Below is a small trained network, with its code and all its weights. Each question gives an input and a class and asks what happens when units are switched off, that is, made to give their printed mean instead of their output.

import numpy as np


def w(rows, s, z=0):
    codes = np.array(rows[::2]) - 128.0
    scale = np.full(codes.shape[1], s)
    scale[-1] = z or s
    return codes * scale


def norm(h):
    return h / np.sqrt((h * h).mean(-1, keepdims=True) + 1e-5)


def f(y):
    return np.maximum(y, 0)


def log_softmax(a):
    a = a - a.max(-1, keepdims=True)
    return a - np.log(np.exp(a).sum(-1, keepdims=True))


def net(x, mask):
    res = np.array(x, float).reshape(1, 4) / 4 @ E
    u = 0
    for l in range(2):
        y = f(norm(res) @ A[l][:, :-1].T + A[l][:, -1])
        res = res + np.where(mask[u : u + 4], y, B[l][:, -1]) @ B[l][:, :-1]
        u += 4
    return log_softmax(norm(res)[-1] @ U[:, :-1].T + U[:, -1])


A, B = {}, {}
E = w([
[65,168,158,189,254,232],'x0',
[124,26,189,203,213,77],'x1',
[175,160,172,178,122,121],'x2',
[117,117,133,147,102,117],'x3',
],0.0082)
A[0] = w([
[98,171,172,170,103,55,247],'0.n0',
[106,133,98,48,3,128,234],'0.n1',
[100,117,138,162,121,195,199],'0.n2',
[91,89,201,161,221,61,152],'0.n3',
],0.0065,0.0013)
B[0] = w([
[76,149,25,21,149,143,178],'0.n0',
[229,208,158,198,103,129,253],'0.n1',
[165,152,149,139,254,240,183],'0.n2',
[144,85,55,147,150,114,245],'0.n3',
],0.0096,0.0054)
A[1] = w([
[195,144,83,82,124,9,253],'1.n0',
[84,66,178,161,111,134,70],'1.n1',
[115,153,182,120,143,242,112],'1.n2',
[216,2,223,72,135,20,92],'1.n3',
],0.0075,0.0032)
B[1] = w([
[71,2,240,42,64,84,254],'1.n0',
[230,211,212,38,211,152,135],'1.n1',
[147,227,55,95,46,74,194],'1.n2',
[32,101,222,242,190,75,203],'1.n3',
],0.008,0.0077)
U = w([
[168,162,148,91,52,114,181],'0',
[116,250,88,108,138,178,8],'1',
[60,85,159,132,119,98,205],'2',
[135,110,91,181,199,178,99],'3',
],0.016,0.0012)

Each question gives the input, the list of numbers given to net, and the class t.
The units are the neurons (one row each of A and B). Each row of codes is followed by its name. A weight is (code - 128) times the scale printed after its matrix; where a second scale follows, it is the last column's (A, B and U).
mask holds one flag per neuron, layer by layer. A switched-off neuron (its flag False) gives its mean, the last column of its row in B, instead of its output. The means were averaged over made-up inputs and are rounded, as every weight is.
A unit's drop is (log p(t) with every unit on - log p(t) with that unit switched off) / (log p(t) with every unit on - log p(t) with every unit switched off).
The circuit of an input: a set's keep is (log p(t) with only the set's units on - log p(t) with every unit switched off) / (log p(t) with every unit on - log p(t) with every unit switched off). Starting from all 8 units, units are removed one at a time, each time the one whose removal leaves the highest keep (on an exact tie, the one counted first), for as long as the keep stays at least 0.8.
units of the circuit, in order: the units of the circuit, biggest drop first
top k neurons: the k neurons with the biggest drops, biggest first
k most important neurons of layer l: the k neurons of layer l with the biggest drops, biggest first
drop of u: that unit's drop, to one decimal
input [4,0,7,-7], class 1: top 2 neurons => 1.n2; 1.n3
input [3,0,-6,-6], class 1: 3 most important neurons of layer 1 => 1.n2; 1.n0; 1.n3
input [-2,0,-8,8], class 0: units of the circuit, in order => 0.n1
input [-6,1,1,-5], class 2: top 3 neurons => 1.n0; 1.n3; 1.n2
input [1,0,3,-5], class 1: units of the circuit, in order => 1.n0; 1.n3
input [3,2,-5,4], class 3: top 2 neurons => 1.n0; 0.n3
input [5,-1,7,0], class 1: 2 most important neurons of layer 1 => 1.n2; 1.n3
input [1,7,-5,-3], class 3: drop of 1.n0 => 0.6
input [4,7,-4,8], class 3: drop of 1.n0 => 0.3
input [-4,3,8,0], class 2: drop of 1.n0 => 0.0
input [0,0,-1,1], class 0: drop of 1.n3 => 0.1
